Below are the code and all the weights of a small trained network. Each question names an input and a class and asks about switching units off, where a switched-off unit gives its printed mean instead of its output.

import numpy as np


def w(rows, s, z=0):
    codes = np.array(rows[::2]) - 128.0
    scale = np.full(codes.shape[1], s)
    scale[-1] = z or s
    return codes * scale


def norm(h):
    return h / np.sqrt((h * h).mean(-1, keepdims=True) + 1e-5)


def f(y):
    return np.maximum(y, 0)


def log_softmax(a):
    a = a - a.max(-1, keepdims=True)
    return a - np.log(np.exp(a).sum(-1, keepdims=True))


def net(x, mask):
    res = np.array(x, float).reshape(1, 3) / 4 @ E
    u = 0
    for l in range(3):
        y = f(norm(res) @ A[l][:, :-1].T + A[l][:, -1])
        res = res + np.where(mask[u : u + 10], y, B[l][:, -1]) @ B[l][:, :-1]
        u += 10
    return log_softmax(norm(res)[-1] @ U[:, :-1].T + U[:, -1])


A, B = {}, {}
E = w([
[176,204,90,202,171],'x0',
[2,170,143,59,143],'x1',
[79,70,188,102,204],'x2',
],0.007)
A[0] = w([
[73,172,189,153,210,4],'0.n0',
[63,141,135,113,172,132],'0.n1',
[133,130,139,107,52,14],'0.n2',
[203,108,127,122,104,28],'0.n3',
[101,171,156,138,232,90],'0.n4',
[167,20,205,81,152,77],'0.n5',
[88,26,254,62,135,210],'0.n6',
[38,121,108,110,187,174],'0.n7',
[108,182,117,147,70,28],'0.n8',
[74,137,135,141,250,97],'0.n9',
],0.0093,0.0035)
B[0] = w([
[189,224,176,125,195,166],'0.n0',
[98,122,175,137,174,180],'0.n1',
[150,156,70,115,188,145],'0.n2',
[162,128,160,173,192,165],'0.n3',
[197,185,149,106,121,179],'0.n4',
[76,169,144,255,81,200],'0.n5',
[18,83,53,134,129,255],'0.n6',
[59,168,227,177,145,202],'0.n7',
[105,157,66,70,93,154],'0.n8',
[139,189,176,182,128,188],'0.n9',
],0.008,0.0078)
A[1] = w([
[222,93,162,182,148,82],'1.n0',
[110,23,155,140,135,97],'1.n1',
[63,127,129,82,174,16],'1.n2',
[158,172,83,157,82,179],'1.n3',
[242,141,118,103,185,36],'1.n4',
[106,148,116,107,143,59],'1.n5',
[138,164,192,165,149,75],'1.n6',
[99,175,83,113,124,114],'1.n7',
[139,128,193,106,106,3],'1.n8',
[104,9,178,136,102,45],'1.n9',
],0.013,0.003)
B[1] = w([
[144,11,172,149,84,254],'1.n0',
[92,200,107,150,88,171],'1.n1',
[108,76,176,132,92,183],'1.n2',
[134,92,102,70,129,246],'1.n3',
[125,68,103,117,73,226],'1.n4',
[146,101,146,147,111,149],'1.n5',
[197,157,135,92,145,219],'1.n6',
[172,148,131,99,85,189],'1.n7',
[136,172,101,162,118,132],'1.n8',
[69,168,60,189,109,171],'1.n9',
],0.011,0.0069)
A[2] = w([
[78,122,93,187,119,59],'2.n0',
[113,102,113,108,93,231],'2.n1',
[93,161,171,148,250,61],'2.n2',
[77,98,136,147,132,77],'2.n3',
[176,123,119,175,114,218],'2.n4',
[93,67,128,144,95,27],'2.n5',
[172,166,171,139,85,138],'2.n6',
[88,99,166,204,118,134],'2.n7',
[61,124,109,153,134,4],'2.n8',
[50,203,150,94,84,75],'2.n9',
],0.015,0.003)
B[2] = w([
[107,165,110,160,210,204],'2.n0',
[101,154,85,159,120,230],'2.n1',
[187,171,134,157,3,205],'2.n2',
[78,129,114,133,82,188],'2.n3',
[68,95,151,120,190,218],'2.n4',
[140,132,118,171,171,219],'2.n5',
[110,119,133,100,200,190],'2.n6',
[93,201,86,58,167,243],'2.n7',
[88,127,119,117,128,196],'2.n8',
[172,40,127,174,159,254],'2.n9',
],0.012,0.0075)
U = w([
[182,221,201,181,138,172],'0',
[143,151,28,32,68,141],'1',
[82,139,210,128,65,62],'2',
[11,132,98,178,147,186],'3',
[170,4,96,139,128,196],'4',
[127,126,144,88,93,3],'5',
[161,161,121,69,124,67],'6',
[152,106,178,82,208,108],'7',
],0.019,0.008)

Each question gives the input, the list of numbers given to net, and the class t.
The units are the neurons (one row each of A and B). Each row of codes is followed by its name. A weight is (code - 128) times the scale printed after its matrix; where a second scale follows, it is the last column's (A, B and U).
mask holds one flag per neuron, layer by layer. A switched-off neuron (its flag False) gives its mean, the last column of its row in B, instead of its output. The means were averaged over made-up inputs and are rounded, as every weight is.
A unit's drop is (log p(t) with every unit on - log p(t) with that unit switched off) / (log p(t) with every unit on - log p(t) with every unit switched off).
The circuit of an input: a set's keep is (log p(t) with only the set's units on - log p(t) with every unit switched off) / (log p(t) with every unit on - log p(t) with every unit switched off). Starting from the 12 units with the biggest drops (on a tie, the unit counted first), units are removed one at a time, each time the one whose removal leaves the highest keep (on an exact tie, the one counted first), for as long as the keep stays at least 0.8.
circuit, biggest first: the units of the circuit, biggest drop first
k most important neurons: the k neurons with the biggest drops, biggest first
k most important neurons of layer l: the k neurons of layer l with the biggest drops, biggest first
drop when u is switched off: that unit's drop, to one decimal
input [4,-8,8], class 7: most important neuron : 0.n5
input [-3,-2,-6], class 4: circuit, biggest first : 0.n6; 0.n5
input [3,-1,2], class 4: circuit, biggest first : 0.n7; 0.n6
input [-2,8,-1], class 2: 2 most important neurons of layer 0 : 0.n7; 0.n1
input [2,2,-1], class 0: 2 most important neurons of layer 1 : 1.n0; 1.n4
input [-5,7,-7], class 4: 4 most important neurons : 2.n9; 1.n7; 0.n5; 1.n0
input [-1,-3,-7], class 4: 3 most important neurons : 0.n6; 0.n3; 2.n7
input [1,-1,-8], class 1: 3 most important neurons : 0.n8; 2.n9; 1.n0
input [0,2,8], class 0: 2 most important neurons of layer 0 : 0.n0; 0.n9
input [0,1,7], class 0: 3 most important neurons of layer 0 : 0.n0; 0.n9; 0.n4
input [-1,7,-8], class 4: 2 most important neurons : 2.n9; 2.n7
input [2,-8,7], class 3: drop when 2.n7 is switched off : 0.1
input [3,8,8], class 0: drop when 0.n0 is switched off : 0.1
input [5,2,-2], class 1: most important neuron : 0.n7
input [-3,-1,-4], class 1: drop when 1.n0 is switched off : 0.2
